Here is a tiny trained network, its code and every weight. The questions are about switching its units off for an input and a target symbol, where a switched-off unit gives its printed mean instead of its output.

import numpy as np


def w(rows, s, z=0):
    codes = np.array(rows[::2]) - 128.0
    scale = np.full(codes.shape[1], s)
    scale[-1] = z or s
    return codes * scale


def norm(h):
    return h / np.sqrt((h * h).mean(-1, keepdims=True) + 1e-5)


def f(y):
    return np.maximum(y, 0)


def softmax(a):
    e = np.exp(a - a.max(-1, keepdims=True))
    return e / e.sum(-1, keepdims=True)


def log_softmax(a):
    a = a - a.max(-1, keepdims=True)
    return a - np.log(np.exp(a).sum(-1, keepdims=True))


def net(x, mask):
    ids = ['αβγδζλμπσφψ'.index(c) for c in x.split()]
    T = len(ids)
    res = E[ids] + P[:T]
    q, k, v = (norm(res) @ M[0].T for M in (Q, K, V))
    z = softmax(np.where(np.tri(T) > 0, q @ k.T / 3**0.5, -1e9)) @ v
    res = res + np.where(mask[0], z, O[0][:, -1]) @ O[0][:, :-1]
    y = f(norm(res) @ A[0][:, :-1].T + A[0][:, -1])
    res = res + np.where(mask[1:13], y, B[0][:, -1]) @ B[0][:, :-1]
    return log_softmax(norm(res)[-1] @ U[:, :-1].T + U[:, -1])


Q, K, V, O, A, B = {}, {}, {}, {}, {}, {}
E = w([
[127,155,153,48,92,51,70,75,155],'α',
[44,107,133,158,47,102,140,191,67],'β',
[174,104,107,225,157,143,138,222,78],'γ',
[91,150,161,167,73,94,125,235,143],'δ',
[154,78,117,74,209,53,64,181,116],'ζ',
[206,163,90,125,137,114,76,118,191],'λ',
[97,212,152,33,85,54,68,165,112],'μ',
[70,41,153,142,67,54,126,103,138],'π',
[61,122,8,143,8,93,96,138,219],'σ',
[144,103,147,184,61,137,144,145,174],'φ',
[139,155,133,146,65,108,173,183,189],'ψ',
],0.011)
P = w([
[149,130,149,66,135,202,194,87,78],'0',
[122,179,175,180,164,6,193,115,170],'1',
[175,119,134,99,50,127,91,116,113],'2',
[101,179,150,184,175,30,168,110,215],'3',
[176,113,122,99,72,134,81,110,109],'4',
[90,177,137,183,186,49,141,107,221],'5',
[182,109,110,107,83,124,69,107,111],'6',
[79,172,113,182,196,55,144,107,221],'7',
[177,106,86,100,98,128,65,111,107],'8',
[65,167,89,171,193,64,143,113,223],'9',
],0.011)
Q[0] = w([
[171,139,206,94,162,157,227,95,72],'head 0',
[243,31,85,59,57,248,56,117,48],'head 0',
[117,152,151,112,129,162,192,90,91],'head 0',
],0.014)
K[0] = w([
[143,155,241,183,92,70,82,137,72],'head 0',
[104,139,248,72,89,168,204,105,128],'head 0',
[141,131,161,155,63,106,105,120,144],'head 0',
],0.014)
V[0] = w([
[228,168,117,160,136,186,175,85,149],'head 0',
[152,137,126,72,136,98,139,50,144],'head 0',
[148,250,133,87,140,127,104,165,103],'head 0',
],0.014)
O[0] = w([
[134,149,7,146,142,122,115,125,132,100],'head 0',
[156,121,79,29,142,154,237,123,151,254],'head 0',
[7,96,91,103,166,231,100,110,88,152],'head 0',
],0.015,0.003)
A[0] = w([
[90,148,114,46,119,66,99,108,110,182],'neuron 0',
[172,131,172,127,176,88,193,135,226,128],'neuron 1',
[140,186,145,212,111,19,112,157,151,251],'neuron 2',
[107,109,174,53,117,195,188,103,117,254],'neuron 3',
[243,64,160,102,26,129,70,168,93,77],'neuron 4',
[72,85,5,64,175,191,127,85,114,214],'neuron 5',
[98,102,177,174,135,166,48,124,88,13],'neuron 6',
[123,118,145,161,141,132,110,154,192,200],'neuron 7',
[48,199,177,154,193,126,106,135,179,146],'neuron 8',
[182,70,83,57,141,110,134,228,84,202],'neuron 9',
[193,158,83,94,113,132,125,168,199,60],'neuron 10',
[108,152,85,178,115,152,110,67,191,219],'neuron 11',
],0.011,0.0038)
B[0] = w([
[85,129,127,192,120,154,146,156,158,176],'neuron 0',
[17,192,79,112,77,131,93,167,78,223],'neuron 1',
[170,137,128,121,157,217,86,75,154,252],'neuron 2',
[200,85,70,176,149,119,22,172,148,183],'neuron 3',
[79,101,58,103,227,98,131,229,116,173],'neuron 4',
[146,175,242,149,153,116,148,135,108,218],'neuron 5',
[151,223,87,67,93,134,182,117,237,152],'neuron 6',
[126,134,118,94,107,71,158,105,115,167],'neuron 7',
[143,36,77,171,115,110,245,83,120,171],'neuron 8',
[96,79,162,179,12,83,165,50,168,173],'neuron 9',
[83,53,194,188,153,118,126,104,108,179],'neuron 10',
[125,159,192,76,200,89,141,175,54,172],'neuron 11',
],0.011,0.015)
U = w([
[173,59,131,30,105,159,210,50,178,202],'α',
[149,141,117,50,190,129,105,187,228,99],'β',
[166,170,98,114,140,119,23,136,28,174],'γ',
[49,193,143,75,58,162,135,69,174,63],'δ',
[176,71,249,136,65,120,87,81,133,143],'ζ',
[142,139,9,40,172,130,200,91,62,170],'λ',
[79,57,160,94,178,222,74,98,87,114],'μ',
[211,149,147,2,60,39,150,136,81,252],'π',
[54,50,66,170,145,71,125,176,130,59],'σ',
[187,112,71,187,175,95,141,20,188,143],'φ',
[103,170,201,138,206,52,172,140,68,44],'ψ',
],0.0081,0.0036)

Each question gives the input, a string of symbols that net reads in full, and the target symbol t.
The units are the heads (3 rows each of Q, K, V and O) and the neurons (one row each of A and B). Each row of codes is followed by its name. A weight is (code - 128) times the scale printed after its matrix; where a second scale follows, it is the last column's (O, A, B and U).
mask holds one flag per unit, heads first, then neurons. A switched-off unit (its flag False) gives its mean, the last column of its rows in O or B, instead of its output. The means were averaged over made-up inputs and are rounded, as every weight is.
A unit's drop is (log p(t) with every unit on - log p(t) with that unit switched off) / (log p(t) with every unit on - log p(t) with every unit switched off).
The circuit of an input: a set's keep is (log p(t) with only the set's units on - log p(t) with every unit switched off) / (log p(t) with every unit on - log p(t) with every unit switched off). Starting from the 12 units with the biggest drops (on a tie, the unit counted first), units are removed one at a time, each time the one whose removal leaves the highest keep (on an exact tie, the one counted first), for as long as the keep stays at least 0.8.
circuit, biggest first: the units of the circuit, biggest drop first
unit that matters most: the unit with the biggest drop
k most important neurons: the k neurons with the biggest drops, biggest first
input α β φ γ σ α σ ζ ζ, target α: circuit, biggest first => [head 0; neuron 9]
input π σ μ ζ π, target π: circuit, biggest first => [head 0]
input ζ π λ π β φ, target ψ: 2 most important neurons => [neuron 5; neuron 2]
input σ ψ φ π μ π, target δ: circuit, biggest first => [neuron 1; head 0; neuron 2]
input σ σ λ σ φ μ σ, target σ: circuit, biggest first => [neuron 4; neuron 10]
input σ π ζ σ σ σ λ, target σ: circuit, biggest first => [neuron 4; neuron 10]
input α μ σ γ α π ψ α, target φ: circuit, biggest first => [head 0; neuron 8; neuron 2]
input σ μ σ δ δ, target σ: circuit, biggest first => [neuron 4; neuron 9]
input σ μ σ λ μ σ φ δ ζ α, target σ: 2 most important neurons => [neuron 3; neuron 2]
input δ φ σ α μ φ γ β ζ, target δ: circuit, biggest first => [neuron 6; head 0]
input ζ γ γ μ β μ π μ, target φ: 2 most important neurons => [neuron 8; neuron 1]
input μ ψ μ ψ π, target μ: circuit, biggest first => [head 0; neuron 3]
input ζ β σ π σ ψ λ μ φ, target ζ: circuit, biggest first => [head 0; neuron 5; neuron 9; neuron 3]
input ζ π σ φ, target δ: unit that matters most => neuron 1
input σ β ζ α μ π β σ μ β, target δ: 2 most important neurons => [neuron 1; neuron 2]
input ψ δ μ α, target β: 3 most important neurons => [neuron 3; neuron 10; neuron 5]
input β ζ β, target β: 3 most important neurons => [neuron 4; neuron 6; neuron 1]
input γ σ π σ μ σ σ σ, target δ: 4 most important neurons => [neuron 1; neuron 2; neuron 3; neuron 5]
input ψ γ α σ μ δ σ σ σ π, target δ: 2 most important neurons => [neuron 1; neuron 2]
input μ γ σ μ, target δ: 4 most important neurons => [neuron 1; neuron 2; neuron 5; neuron 3]
